Each row is followed by its class number.
[  0 -23  10   8  -4  -6  -2  19   3  -2  -8   2 -38   0   9  19 -25   1
  24  31   9 -20  34  23  43  16  -9 -34  -2 -19   3 -12 -49  38   9] -> 1
[  3  35   3 -22   3   4  23 -10 -77 -10   1   0 -50  -2  40   0 -36  17
  20  31   6  -8 -23  21  10 -25  -8  25   5  39   6 -24 -65  18  48] -> 0
[ 38  -8  42 -15 -51  -8  -9  -2 -80 -13  67 -77 -41   4 -28  30  13 -49
  36 -41   6 -33 -44 -16  31  15  25 -36 -23 -62 -22 -12  15  61 -48] -> 5
[ 11  -4  17  -1   2   4 -11 -11 -22   3 -29   0 -35 -20 -26   8  30  22
 -13  -4  -8  41  18 -30   6  18  13 -26 -15  -9  -2  -4   1  33 -23] -> 10
[  12  -22  -21   -4   13   -3  -44   16   66   23 -101   42  -13  -23
  -39   -4   60   26  -28   24  -12   60   70   -4   -5   52  -24    7
    7  -22    3  -24   40   12  -31] -> 8
[ -9  26 -36 -26  -5   3  11  -6 -14  25 -31  21 -29   7  47  -2  -7  16
   7  32  -3   9   3  16  19   8 -24  29  19  21  18  -1 -41  -5  30] -> 4
[  0  28  -8 -41 -28  -3  18 -19 -57  27  13 -23 -47   4  18  -2   3 -19
  36   4 -10  -4  -3  19  27 -12   6  23  10 -12   0 -35  -7  39  18] -> 2
[ 11  35 -18 -26 -12  17  16 -16 -57  15 -22  12 -38 -10  39  -4  11  29
   4  30   0  33 -27  -8  -8  -8  -4  41  -6  35  14 -14 -11  12  35] -> 4
[  8 -15  19 -10 -19  -4   0  18 -46 -14  20 -30 -52   3 -11  33  -9 -25
  42   3 -11 -14   5   3  43  15   2 -27   4 -43 -18  -8 -39  39 -29] -> 0
[-27  13 -47 -27  33 -10   4  -2  28  29 -54  23 -19  22  44  -1 -23   9
  20  39  -9  -5  45  46  38  -6 -48  43  38  20  17 -12 -68 -26  14] -> 6
[  -1  -14  -32   -2   16    4  -34   -7   67   24 -114   43   -1  -46
  -34  -13   56   39  -46   12   -2   94   94  -31  -12   42  -32   -6
  -12  -12   -1   -7   29  -10  -13] -> 10
[ -2  28 -25 -27   4  -5 -15 -11 -13  25 -26   8 -21 -11  25   4   2   8
  -3  26   8  21   4  11  14   9 -32  27  12  11  18 -21 -12   4  14] -> 5
[ 13   0  46   6  17   3 -20  -3 -22 -31   6   7 -39  -4   4  29 -31  44
  -2  43   6   1 -43   5  20  -3 -15 -35 -15  19   9  -9 -56  39  15] -> 5
[ 14 -17  28  12  14   8 -14   9   4 -20 -32  28 -28 -26  -2   6   2  34
  -6  44  19  30  26   6  11  12  -4 -22 -21   7  10 -21  -5  32  10] -> 1
[ 15 -22  11   3  -6 -14  -5   6  13  -4 -20   1 -31  27  -1  29 -37   0
  26  32  -9 -44  21  23  47  21 -29 -27   5 -18  10   3 -70  30 -28] -> 3
[ -6  18 -42 -40 -28   2  20 -10 -28  40 -14 -18 -48  16  40   3  -5 -16
  23   5  -7  -6  13  19  29  18 -11  22  23 -15   9   1 -26   9   2] -> 4
[ 18 -15   9 -16 -25 -10 -23  11 -26   3  19 -46 -44   6 -22  27  10 -25
  26 -14  -3  -3  12  -4  28  27   4 -36  -8 -62 -11  -8  -2  46 -54] -> 5
[ 16 -24  12 -13 -30  -1 -14   5  12  12 -21   6 -30 -19 -37  11  28   8
  16  20   3  35  30  -8   8  35 -16 -10  -6 -25   6 -17  23  21 -24] -> 9
[  8   1  29   4   7   7  -7 -10 -43  -7 -10 -14 -30 -18 -24  11  18  21
   0  -3  -3  35 -13 -31   4  -6  22 -24 -31  -2 -15   4  -7  43  -9] -> 10
[  9  26 -20 -44 -31  -1  16   0 -76  22   5 -26 -45  -2  17   4  15 -28
  34  -5  -4   7  13   6  26  14 -12  27  20 -26  -1 -28   0  14  -8] -> 0
[-25   5 -79 -38 -23 -14   2   9  55  72 -62  29 -16   7  15  -3  21 -20
  22  26 -12  13  79  40  30  45 -58  32  45 -24  16 -14  -8 -21  -7] -> 9
[ -2  26 -19 -29 -43   1  28   1 -75  24  24 -57 -47  41  29  18 -33 -35
  59 -21  -1 -39   1  15  44   5 -15  14  29 -36   3  -2 -50  33  -1] -> 7
[-28  29 -27  -8  14  17  20  -9  -5  16 -42  12 -28  18  54  13 -36  26
  17  40  -3  -4  -5  37  29  -3 -45  24  35  29  22   0 -66   6  37] -> 7
[ 17  21 -43 -47 -63   2  12   1 -54  60 -23 -20 -39  -3  10   2  67 -35
  22 -25 -20  28  28 -26  -5  35   8  35   6 -39   1  -5  67  14 -38] -> 4
[ 21  20   0 -36 -27  -4   7  -1 -75  28   7 -27 -44  11   4  -8  14  -9
  19 -21 -15 -17  -9   1   4   4  12  28  19  -3   1 -36  12  36   6] -> 8
[ 14  -8  43   5  -2   8   4  -3 -56 -37  14  -1 -37 -19 -11  23 -10  21
  16  24   5  16 -29  -8   4   4   8 -20 -29   6  -7 -18 -28  31   2] -> 0
[ -5 -13 -30  -8  -2  -1 -11  18  36  16 -62  27 -23   4   2  10   7  12
   7  30 -12  19  41   0  25  42 -26 -13   4 -20   7   9 -28   7 -18] -> 4
[-12   9 -75 -33  -6 -13  -4   1  64  55 -96  29   0   9  23  -9  24 -11
   5  27 -16   6  96  56  43  38 -68  35  40 -18  18  -7   7 -26 -24] -> 3
[-10  27 -45 -22 -21   7  18  -3 -28  40 -37 -23 -32  25  34   9   0 -15
  35   0  -5  -3  27  14  15  16 -32  30  28 -20   8  -4 -21  13   5] -> 7
[ -2 -19  22  13  13  -3  -8  13  10 -20 -14  23 -34  10   7  17 -39  15
  18  48  16 -19  18  28  50   6 -18 -35  -5  -6  11  -9 -61  35  23] -> 1
[ 14  29  12 -45 -43  -3  21 -25 -89  22  27 -40 -57   3   2  -3  14 -16
  35 -13 -17  15 -14   3  13 -19  19  24  -8 -20  -2 -37  18  42   7] -> 2
[ 10 -20   1 -19 -15  -6  -2   8  -9   1   3 -36 -56  23 -14  19  -3 -23
  43  -7 -20 -25  24   5  46  12  -1 -17   9 -45  -4 -17 -30  32 -49] -> 6
[  5  29 -28 -30 -14   2   9 -26 -54  44 -32 -16 -22 -23   8 -16  39   2
  -5 -14  -6  47  20 -30 -11   2  -1  31  -3   2   4 -16  26  14   7] -> 10
[-36  18 -73 -22  28  -3  -3   0  38  59 -91  29  -7  -6  34  -6  10  13
  -3  27 -12  27  79  20  31  14 -48  24  37   4   4   2 -43 -13  20] -> 10
[ 14  18 -19 -36 -40  -8   7  -8 -65  24  31 -42 -42   8  18  15  -5 -25
  28 -10  -5 -11  -6   6  33   9 -11   7  13 -24   5 -29 -14  29 -15] -> 5
[ 25 -18  14 -13 -36   2  -2 -12 -57   7  25 -46 -31  -7 -36  16  32 -35
  22 -36  -2  16   8 -33  25  15  33 -28 -17 -63 -22   1  22  54 -49] -> 10
[ 19  26 -13 -44 -25  -2 -11 -11 -63  31   9 -38 -35  -9   9   5  27 -18
  14 -11   4  21  -6 -15   6  11  -9  23   3 -28   6 -24  32  28 -19] -> 5
[ -5  33 -16 -23 -11  18  21 -16 -46  14 -16 -27 -38   6  32   1 -14  10
  21  10   5  16  -2   5   3  -3 -24  29  12   5  14 -11 -24  21  27] -> 7
[ 17  11 -12 -39 -35   0  15 -12 -92  20  14 -37 -56  -6  10   5  17 -27
  33 -22  -6   9   4   1   8  12   8  24   1 -29  -2 -33  13  22 -12] -> 0
[  0  17 -55 -39 -51  -8  19   3 -42  55  -2 -27 -40  27  37   5   6 -32
  43 -10  -7 -26  27   7  36  24  -9  22  30 -33   4  -4 -18   9 -13] -> 4
[ 17  21   5 -29 -30 -14  19 -17 -68   8  21 -32 -47  24  29   4 -31 -17
  30  -1  -4 -37 -16  27  38 -13 -14  20  18  12  16 -17 -37  27   3] -> 3
[  8 -10  31  -1  14   5 -18 -16  15 -19 -62  44 -15 -43 -26   0  38  48
 -21  39  -6  86  19   0 -17   9  -8   0 -38  16  -1 -31  31  18  16] -> 2
[  9  29  17 -25 -24   4  27  -2 -99   1  57 -30 -49   4  37   0 -38  -5
  37   7  23 -27 -24  15  33 -25  13  10  -1  13   9 -28 -38  40  39] -> 1
[ 17 -12  25 -10 -15   0 -10  15 -35 -15 -11  -5 -41 -21 -22  24  15  -2
  20  12   3  20  23 -12  17  25  -1 -16 -10 -28 -11 -14  -6  30 -22] -> 0
[ -8  14 -36 -49 -34 -12  14  -6 -25  50 -18 -19 -40  22  13   8   8 -45
  48  -4 -19 -17  43  33  49  11 -14  23  30 -52  -8 -20  -8  24 -10] -> 2
[-13  23 -27 -26 -33   2  21  -7 -47  28   1 -35 -43  35  33  13 -25 -23
  44 -10   0 -23  10  17  34  10 -23  16  34 -22  11  -4 -34  22   6] -> 7
[  -3    0   41   -4   -9   -2   26   -8  -35  -33   72  -53  -68   45
   -2   22  -75   -5   59   23  -13  -90  -35    4   63  -36   22  -33
    7   -4    5   -9 -106   44    1] -> 6
[  4  17  -9 -37 -13   6  15 -12 -70  11   2  -8 -51  -8  31   6  -6  -8
  22   3  -3  -1   1  17  18   6 -10  26  18   1   7 -29 -20   9  18] -> 0
[ 11  21  -2 -25 -19 -12  28  -8 -63  11  19 -38 -37  28  41   7 -49  -8
  43  16   1 -58  -7  37  43 -15 -21  19  21  14  13 -13 -72  26   7] -> 3
[-19  -3 -79 -47   9  -5 -14   0  54  55 -90   9 -15   5  14 -14  39 -23
  16   2 -17  35 101  20  22  32 -55  47  36 -39   7 -22  24 -30 -27] -> 6
[ 16  25 -22 -17  10  15 -12  -8 -22   5 -83  47 -13 -56  10 -19  59  45
 -24  41  -3  91  31  -7 -30   5 -30  57 -13  34  14 -43  44 -16  36] -> 0
[ 24 -24  16  -1   4   2 -22 -10  27 -14 -61  31 -16 -24 -20   9  16  30
 -17  33   2  39  30   7   9  35 -32  -5 -16   6  17 -16   8  15 -28] -> 3
[ -6   9 -18 -36 -16 -14  21  -5 -46  19  34 -42 -53  46  34   9 -47 -34
  59 -10  -9 -68   2  30  59 -14  -9  14  37 -15   7 -18 -75  15  -5] -> 6
[  6  17 -33 -31  -4  -8  -4   6 -24  44 -28  -4 -33  16  12 -11  17  -4
  12  -4 -27 -10  16  19  14  14 -14  32  31 -11   8 -29  -7  17  11] -> 8
[ 24  25  22 -27 -20   1  22 -23 -81  -1  11 -25 -40   0  31   3 -22  10
  21  12   4 -19 -29  20  13 -21  -8  29   0  34  13 -22 -25  30  19] -> 3
[ -8  27 -51 -23 -16  17   9  -9  -2  37 -59  -1 -16  -4  24  -1  29   5
  11  12  -4  42  42   9   4  24 -41  42  19 -14  15 -14  15  -1   9] -> 7
[  6 -11  -7  -1  32   0 -43  10  52   0 -83  32 -10 -28 -14  10  27  39
 -21  40   4  48  53   5  -1  31 -33 -10 -10 -10   6  -7   3   2 -13] -> 5
[ -5 -11  25  -2  14   0  -4  -6  10 -11 -32  32 -39   3  -4  21 -24  30
  13  46 -14   8   4  29  32  -4  -9 -18  -8   5   2 -16 -52  32  15] -> 2
[ -9  27 -34 -24 -19  10  15  -9 -29  34 -35 -18 -28  11  29   2   2   3
  23   4  -3  19  21  13  12  15 -33  31  20 -11  16 -10  -7   9   7] -> 7
[  3  15 -32 -39 -56  -6  29  -1 -75  37  48 -50 -50  37  42  11 -24 -36
  50 -24   0 -38 -11  12  41   8   8   6  26 -30  -1   0 -41  25 -20] -> 4
[  -8    1   26    8   16   -2   10   -6  -22  -17    8   -6  -47   19
    5   16  -55   24   17   24   -5  -41   -6    9   50  -12   10  -49
    7   10    2   12 -107   43   13] -> 10
[ -2   9 -38 -27 -16  -1   0   0 -18  38 -20   5 -27 -12  22  -4  16 -17
  10   8  14  32  41   8  25  25 -24  23  10 -20  14 -33  14  12   5] -> 1
[  8  -6  17  -6   5  -1  -9  -7   6  -3 -50  29 -26 -12 -18   5  18  31
   3  41 -20  40  19   8   7   6 -11  -6 -21  -5   4 -25  -2  30   6] -> 2
[ 13 -13  37  -2 -13  -2   6   8 -22  -9   5   1 -42   7 -14  18 -22  20
  32  37  -2 -19 -12   0  17   3 -11 -21   3   8  11 -10 -45  33   9] -> 9
[ -3  15   3 -34 -13  -6  27 -15 -67   6  41 -42 -60  35  35  11 -51 -16
  53  -4 -10 -59 -26  27  49 -26  -2  17  22   7   7 -23 -75  21  13] -> 6
[ 17 -17  24  -2  -1  -6 -11   1   6 -10 -20   5 -32   2  -5  22 -16  14
   6  24  -3 -11  14  18  34  26 -25 -23   2  -4  13  -4 -39  27 -29] -> 3
[ 18 -17  17  -3  -6  -9 -17  18 -16   3  -4 -13 -40  22 -27   9   2  -3
  24  -1 -16 -38   6   5  27  18  16 -21   9 -30  -3 -17 -21  49 -20] -> 8
[  4 -12  33   0  28   5  -7  -6   2 -29 -17   4 -41   7  -4  11 -21  33
  14  35  -4   0  -9   6  23 -15  -7 -10  -8  16   8 -13 -44  20  -4] -> 6
[ -15   -4   37    4   22   -6    4   -4    1  -20   -1   22  -49   22
   15   21  -59   32   25   49  -11  -47  -13   56   54  -16    4  -35
    6   16    9   -8 -101   37   29] -> 2
[-12 -23   9  -4  30   0 -13   5  34 -15 -34  13 -39  14   1  20 -22  20
  22  35 -12  -5  25  23  47   4 -26 -14  15  -1   8 -12 -57   7 -11] -> 6
[ 36 -19  25  -7 -27  -1 -20   1 -38   3   6 -27 -20  -7 -53   0  51 -14
   8 -26  -3  15 -13 -21  -5  30  36  -7 -25 -43 -12 -27  64  50 -53] -> 8
[-17  24 -36 -26  -3 -10  18   5 -31  23 -16   1 -36  14  41   4 -23  -6
  30  24 -14 -24  23  38  41  10 -35  17  32   0  10 -20 -66  -5  21] -> 0
[  8 -24   1   0   8  10 -27  12  32  -1 -65  38 -19 -37 -23   2  34  19
 -12  24  14  60  56  -9   6  42 -17 -14 -23 -19   7 -26  40  19 -11] -> 1
[ 16 -18   9 -11 -19 -15  -4  12  -1   0  -7 -15 -38  24  -8  30 -24 -23
  31   9  -5 -38  26  11  48  29 -22 -26  13 -34   2   3 -49  38 -46] -> 3
[ 30 -14  24   4  -6  -2 -13  -7 -14 -15 -13 -14 -11 -11 -17   7  13  14
   3  18   6  25  -8  -2  -2   7  -9  -5 -35  -9   1  -7   8  31 -31] -> 3
